Below are the code and all the weights of a small trained network. Each question names an input and a class and asks about switching units off, where a switched-off unit gives its printed mean instead of its output.

import numpy as np


def w(rows, s, z=0):
    codes = np.array(rows[::2]) - 128.0
    scale = np.full(codes.shape[1], s)
    scale[-1] = z or s
    return codes * scale


def norm(h):
    return h / np.sqrt((h * h).mean(-1, keepdims=True) + 1e-5)


def f(y):
    return y / 2 * (1 + np.tanh(0.7978845608 * (y + 0.044715 * y**3)))


def log_softmax(a):
    a = a - a.max(-1, keepdims=True)
    return a - np.log(np.exp(a).sum(-1, keepdims=True))


def net(x, mask):
    res = np.array(x, float).reshape(1, 4) / 4 @ E
    u = 0
    for l in range(4):
        y = f(norm(res) @ A[l][:, :-1].T + A[l][:, -1])
        res = res + np.where(mask[u : u + 8], y, B[l][:, -1]) @ B[l][:, :-1]
        u += 8
    return log_softmax(norm(res)[-1] @ U[:, :-1].T + U[:, -1])


A, B = {}, {}
E = w([
[133,125,54,113,254,173],'x0',
[205,106,77,142,36,213],'x1',
[24,34,254,145,104,161],'x2',
[50,153,6,143,105,142],'x3',
],0.0056)
A[0] = w([
[211,134,158,135,59,171,5],'0.n0',
[197,122,201,110,28,141,65],'0.n1',
[62,191,119,178,101,60,32],'0.n2',
[255,170,102,90,188,99,189],'0.n3',
[104,80,99,148,106,152,48],'0.n4',
[181,116,114,184,165,153,90],'0.n5',
[101,110,185,126,226,186,137],'0.n6',
[185,228,144,105,128,23,206],'0.n7',
],0.0091,0.0024)
B[0] = w([
[157,15,171,199,79,145,184],'0.n0',
[164,173,105,254,22,168,218],'0.n1',
[60,93,63,125,119,53,162],'0.n2',
[104,152,59,249,217,179,255],'0.n3',
[140,193,116,149,73,146,144],'0.n4',
[93,101,81,97,133,219,151],'0.n5',
[32,100,131,47,139,16,203],'0.n6',
[182,153,183,27,18,115,228],'0.n7',
],0.0076,0.0058)
A[1] = w([
[68,78,255,127,161,38,115],'1.n0',
[106,156,40,157,31,172,142],'1.n1',
[173,144,191,173,146,67,103],'1.n2',
[93,130,53,214,200,202,101],'1.n3',
[126,149,120,176,77,65,3],'1.n4',
[185,15,167,157,56,171,116],'1.n5',
[133,196,40,120,226,134,104],'1.n6',
[146,180,111,175,72,228,117],'1.n7',
],0.007,0.0055)
B[1] = w([
[202,52,132,122,217,155,220],'1.n0',
[120,164,176,21,147,103,255],'1.n1',
[161,185,205,111,73,198,132],'1.n2',
[186,41,209,133,51,215,212],'1.n3',
[107,183,176,123,139,123,117],'1.n4',
[68,163,110,201,12,133,207],'1.n5',
[167,199,2,213,77,107,196],'1.n6',
[187,71,174,102,188,104,226],'1.n7',
],0.0068,0.0054)
A[2] = w([
[104,177,99,126,109,88,1],'2.n0',
[79,180,69,110,82,174,178],'2.n1',
[108,112,85,194,185,151,166],'2.n2',
[225,169,97,71,146,174,27],'2.n3',
[48,113,112,139,77,92,148],'2.n4',
[246,178,113,147,160,97,37],'2.n5',
[97,65,92,157,152,179,67],'2.n6',
[179,126,248,142,100,158,180],'2.n7',
],0.011,0.0035)
B[2] = w([
[131,154,199,102,66,130,132],'2.n0',
[163,108,181,40,124,192,200],'2.n1',
[41,119,87,214,144,91,183],'2.n2',
[225,161,227,173,135,134,192],'2.n3',
[92,222,127,146,177,155,191],'2.n4',
[225,151,155,123,124,139,185],'2.n5',
[32,202,174,159,137,70,172],'2.n6',
[115,102,2,140,120,188,254],'2.n7',
],0.0087,0.0064)
A[3] = w([
[219,201,20,174,162,95,4],'3.n0',
[74,92,106,223,232,119,42],'3.n1',
[59,229,25,105,132,106,171],'3.n2',
[209,154,100,182,90,226,185],'3.n3',
[177,144,132,99,116,237,142],'3.n4',
[126,96,88,119,176,1,96],'3.n5',
[142,129,32,78,64,23,55],'3.n6',
[100,5,45,36,158,201,92],'3.n7',
],0.0073,0.0046)
B[3] = w([
[185,45,119,122,81,186,149],'3.n0',
[127,169,45,124,167,95,156],'3.n1',
[126,182,176,164,45,154,163],'3.n2',
[126,2,73,181,136,138,254],'3.n3',
[123,61,92,91,152,144,187],'3.n4',
[164,86,73,130,91,127,145],'3.n5',
[59,150,126,91,66,155,126],'3.n6',
[90,152,164,32,153,74,149],'3.n7',
],0.01,0.0092)
U = w([
[122,129,233,151,149,119,3],'0',
[34,160,84,203,197,57,130],'1',
[234,182,196,86,158,97,86],'2',
[62,228,185,65,40,145,160],'3',
[188,55,68,205,53,209,179],'4',
[86,40,161,6,186,69,145],'5',
],0.017,0.015)

Each question gives the input, the list of numbers given to net, and the class t.
The units are the neurons (one row each of A and B). Each row of codes is followed by its name. A weight is (code - 128) times the scale printed after its matrix; where a second scale follows, it is the last column's (A, B and U).
mask holds one flag per neuron, layer by layer. A switched-off neuron (its flag False) gives its mean, the last column of its row in B, instead of its output. The means were averaged over made-up inputs and are rounded, as every weight is.
A unit's drop is (log p(t) with every unit on - log p(t) with that unit switched off) / (log p(t) with every unit on - log p(t) with every unit switched off).
The circuit of an input: a set's keep is (log p(t) with only the set's units on - log p(t) with every unit switched off) / (log p(t) with every unit on - log p(t) with every unit switched off). Starting from the 12 units with the biggest drops (on a tie, the unit counted first), units are removed one at a time, each time the one whose removal leaves the highest keep (on an exact tie, the one counted first), for as long as the keep stays at least 0.8.
circuit, biggest first: the units of the circuit, biggest drop first
k most important neurons: the k neurons with the biggest drops, biggest first
k most important neurons of layer l: the k neurons of layer l with the biggest drops, biggest first
drop of u: that unit's drop, to one decimal
input [2,-4,-1,-6], class 5: circuit, biggest first => 0.n6
input [-7,0,1,3], class 3: 2 most important neurons => 0.n2, 1.n3
input [8,-6,-3,-6], class 1: 2 most important neurons => 2.n2, 0.n6
input [8,-6,3,-2], class 5: 2 most important neurons of layer 3 => 3.n7, 3.n5
input [6,-3,-2,-3], class 1: 3 most important neurons => 2.n2, 0.n3, 0.n6
input [3,-6,6,2], class 1: 3 most important neurons => 0.n7, 1.n1, 2.n1
input [6,-5,3,-4], class 5: 2 most important neurons of layer 0 => 0.n6, 0.n3
input [-4,-6,7,0], class 5: 2 most important neurons => 1.n0, 0.n3
input [-3,-4,-4,0], class 3: 3 most important neurons => 0.n7, 0.n2, 1.n0
input [-2,-2,5,7], class 1: 4 most important neurons of layer 0 => 0.n7, 0.n1, 0.n5, 0.n2
input [2,4,6,4], class 5: 2 most important neurons => 0.n4, 0.n0
input [-1,0,6,1], class 1: 2 most important neurons of layer 1 => 1.n1, 1.n0
input [-2,-4,0,1], class 5: 2 most important neurons of layer 0 => 0.n1, 0.n3
input [6,-3,-1,-4], class 1: most important neuron => 0.n6
input [-3,2,-5,3], class 2: 2 most important neurons of layer 1 => 1.n1, 1.n3
input [-8,-7,6,6], class 1: 2 most important neurons of layer 0 => 0.n7, 0.n1
input [-3,-5,8,-2], class 5: 2 most important neurons => 1.n0, 0.n3
input [4,6,5,6], class 5: 2 most important neurons => 3.n7, 0.n3
input [6,-4,3,8], class 1: 2 most important neurons of layer 1 => 1.n1, 1.n5
input [8,-1,1,7], class 3: 2 most important neurons of layer 1 => 1.n0, 1.n7
input [-3,-5,8,-3], class 5: 2 most important neurons => 1.n0, 0.n3
input [8,8,8,-4], class 1: most important neuron of layer 1 => 1.n1
input [-1,6,0,7], class 5: 2 most important neurons of layer 0 => 0.n3, 0.n1
input [1,-8,-4,-5], class 2: drop of 0.n7 => 1.3
input [-1,-3,5,-2], class 5: drop of 1.n0 => 0.2
input [-4,-7,-6,4], class 3: drop of 3.n7 => 0.0
